Here is a tiny trained network, its code and every weight. The questions are about switching its units off for an input and a class, where a switched-off unit gives its printed mean instead of its output.

import numpy as np


def w(rows, s, z=0):
    codes = np.array(rows[::2]) - 128.0
    scale = np.full(codes.shape[1], s)
    scale[-1] = z or s
    return codes * scale


def norm(h):
    return h / np.sqrt((h * h).mean(-1, keepdims=True) + 1e-5)


def f(y):
    return y / 2 * (1 + np.tanh(0.7978845608 * (y + 0.044715 * y**3)))


def log_softmax(a):
    a = a - a.max(-1, keepdims=True)
    return a - np.log(np.exp(a).sum(-1, keepdims=True))


def net(x, mask):
    res = np.array(x, float).reshape(1, 2) / 4 @ E
    u = 0
    for l in range(2):
        y = f(norm(res) @ A[l][:, :-1].T + A[l][:, -1])
        res = res + np.where(mask[u : u + 7], y, B[l][:, -1]) @ B[l][:, :-1]
        u += 7
    return log_softmax(norm(res)[-1] @ U[:, :-1].T + U[:, -1])


A, B = {}, {}
E = w([
[37,53,176,1,120,134,68,212,59,172,192],'x0',
[136,200,65,123,229,133,46,73,198,228,180],'x1',
],0.0051)
A[0] = w([
[143,129,135,162,49,102,176,186,76,52,150,189],'0.n1',
[96,191,56,135,161,124,4,106,157,190,182,69],'0.n2',
[168,166,201,225,122,124,150,85,132,94,97,250],'0.n3',
[144,102,109,153,129,151,130,113,151,181,82,36],'0.n4',
[22,49,192,71,97,108,116,88,112,157,163,174],'0.n5',
[117,206,137,181,206,102,145,75,124,102,125,86],'0.n6',
[185,116,81,149,117,162,105,60,135,133,94,108],'0.n7',
],0.0035,0.0017)
B[0] = w([
[164,138,179,107,190,129,113,84,192,137,215,238],'0.n1',
[221,77,247,169,70,143,142,160,164,128,156,255],'0.n2',
[146,189,195,71,80,119,103,176,86,148,155,242],'0.n3',
[137,119,100,29,124,139,120,160,84,72,185,118],'0.n4',
[97,253,79,190,116,182,125,75,118,148,16,228],'0.n5',
[81,135,100,48,53,126,83,175,111,132,131,173],'0.n6',
[59,151,124,24,159,172,102,90,6,131,143,160],'0.n7',
],0.0046,0.0035)
A[1] = w([
[149,77,147,131,123,121,185,125,95,84,89,41],'1.n1',
[63,58,85,111,138,149,96,167,82,188,135,117],'1.n2',
[175,122,65,128,178,96,69,108,220,131,148,44],'1.n3',
[170,182,157,129,69,121,121,172,162,106,141,159],'1.n4',
[135,49,128,146,90,116,195,162,115,37,87,106],'1.n5',
[140,144,117,254,159,145,180,77,208,120,36,132],'1.n6',
[180,167,72,147,115,111,162,83,126,79,86,2],'1.n7',
],0.0076,0.0029)
B[1] = w([
[137,159,109,91,144,127,131,167,167,198,174,174],'1.n1',
[126,141,80,148,95,99,189,109,120,27,79,190],'1.n2',
[143,139,151,166,135,73,205,146,171,132,178,189],'1.n3',
[86,75,127,116,108,161,90,137,88,112,94,254],'1.n4',
[188,170,109,185,193,99,88,83,217,206,204,220],'1.n5',
[115,31,168,68,78,192,39,162,52,100,111,196],'1.n6',
[1,193,47,117,173,49,251,138,139,108,74,176],'1.n7',
],0.0075,0.0062)
U = w([
[205,165,161,170,129,77,147,153,242,199,247,190],'0',
[7,205,9,94,97,74,178,152,114,32,31,177],'1',
[140,37,202,80,60,233,19,149,46,108,80,198],'2',
[165,80,66,126,192,185,168,105,93,124,119,21],'3',
[184,100,112,109,199,143,181,113,61,147,94,40],'4',
[178,94,72,144,180,133,151,118,56,145,110,29],'5',
[154,75,69,145,193,144,146,80,67,129,127,3],'6',
[177,90,88,139,187,151,164,103,62,120,124,17],'7',
],0.011,0.0051)

Each question gives the input, the list of numbers given to net, and the class t.
The units are the neurons (one row each of A and B). Each row of codes is followed by its name. A weight is (code - 128) times the scale printed after its matrix; where a second scale follows, it is the last column's (A, B and U).
mask holds one flag per neuron, layer by layer. A switched-off neuron (its flag False) gives its mean, the last column of its row in B, instead of its output. The means were averaged over made-up inputs and are rounded, as every weight is.
A unit's drop is (log p(t) with every unit on - log p(t) with that unit switched off) / (log p(t) with every unit on - log p(t) with every unit switched off).
most important unit: the unit with the biggest drop
k most important neurons: the k neurons with the biggest drops, biggest first
k most important neurons of layer l: the k neurons of layer l with the biggest drops, biggest first
drop when u is switched off: that unit's drop, to one decimal
input [4,-4], class 0: 3 most important neurons => (0.n7, 0.n3, 1.n5)
input [0,3], class 2: 3 most important neurons => (0.n2, 1.n5, 0.n1)
input [-7,-7], class 0: 3 most important neurons of layer 1 => (1.n5, 1.n1, 1.n2)
input [1,3], class 2: 2 most important neurons of layer 0 => (0.n2, 0.n1)
input [2,3], class 2: 2 most important neurons => (0.n2, 0.n1)
input [8,1], class 1: most important unit => 1.n2
input [-3,2], class 2: 2 most important neurons => (0.n3, 0.n5)
input [-3,-5], class 0: 2 most important neurons => (0.n5, 1.n5)
input [-7,6], class 1: 2 most important neurons => (1.n7, 0.n1)
input [-8,-2], class 1: 2 most important neurons => (1.n7, 0.n2)
input [4,-3], class 1: 2 most important neurons of layer 0 => (0.n2, 0.n5)
input [6,5], class 1: 3 most important neurons of layer 1 => (1.n2, 1.n5, 1.n6)
input [0,0], class 2: 2 most important neurons => (0.n1, 0.n7)
input [-3,-2], class 2: most important unit => 0.n3
input [5,-6], class 0: drop when 1.n5 is switched off => 0.4
input [-5,-6], class 0: drop when 1.n5 is switched off => 2.5
input [-1,-7], class 0: drop when 0.n6 is switched off => 0.0
input [-7,2], class 1: drop when 1.n7 is switched off => 2.0
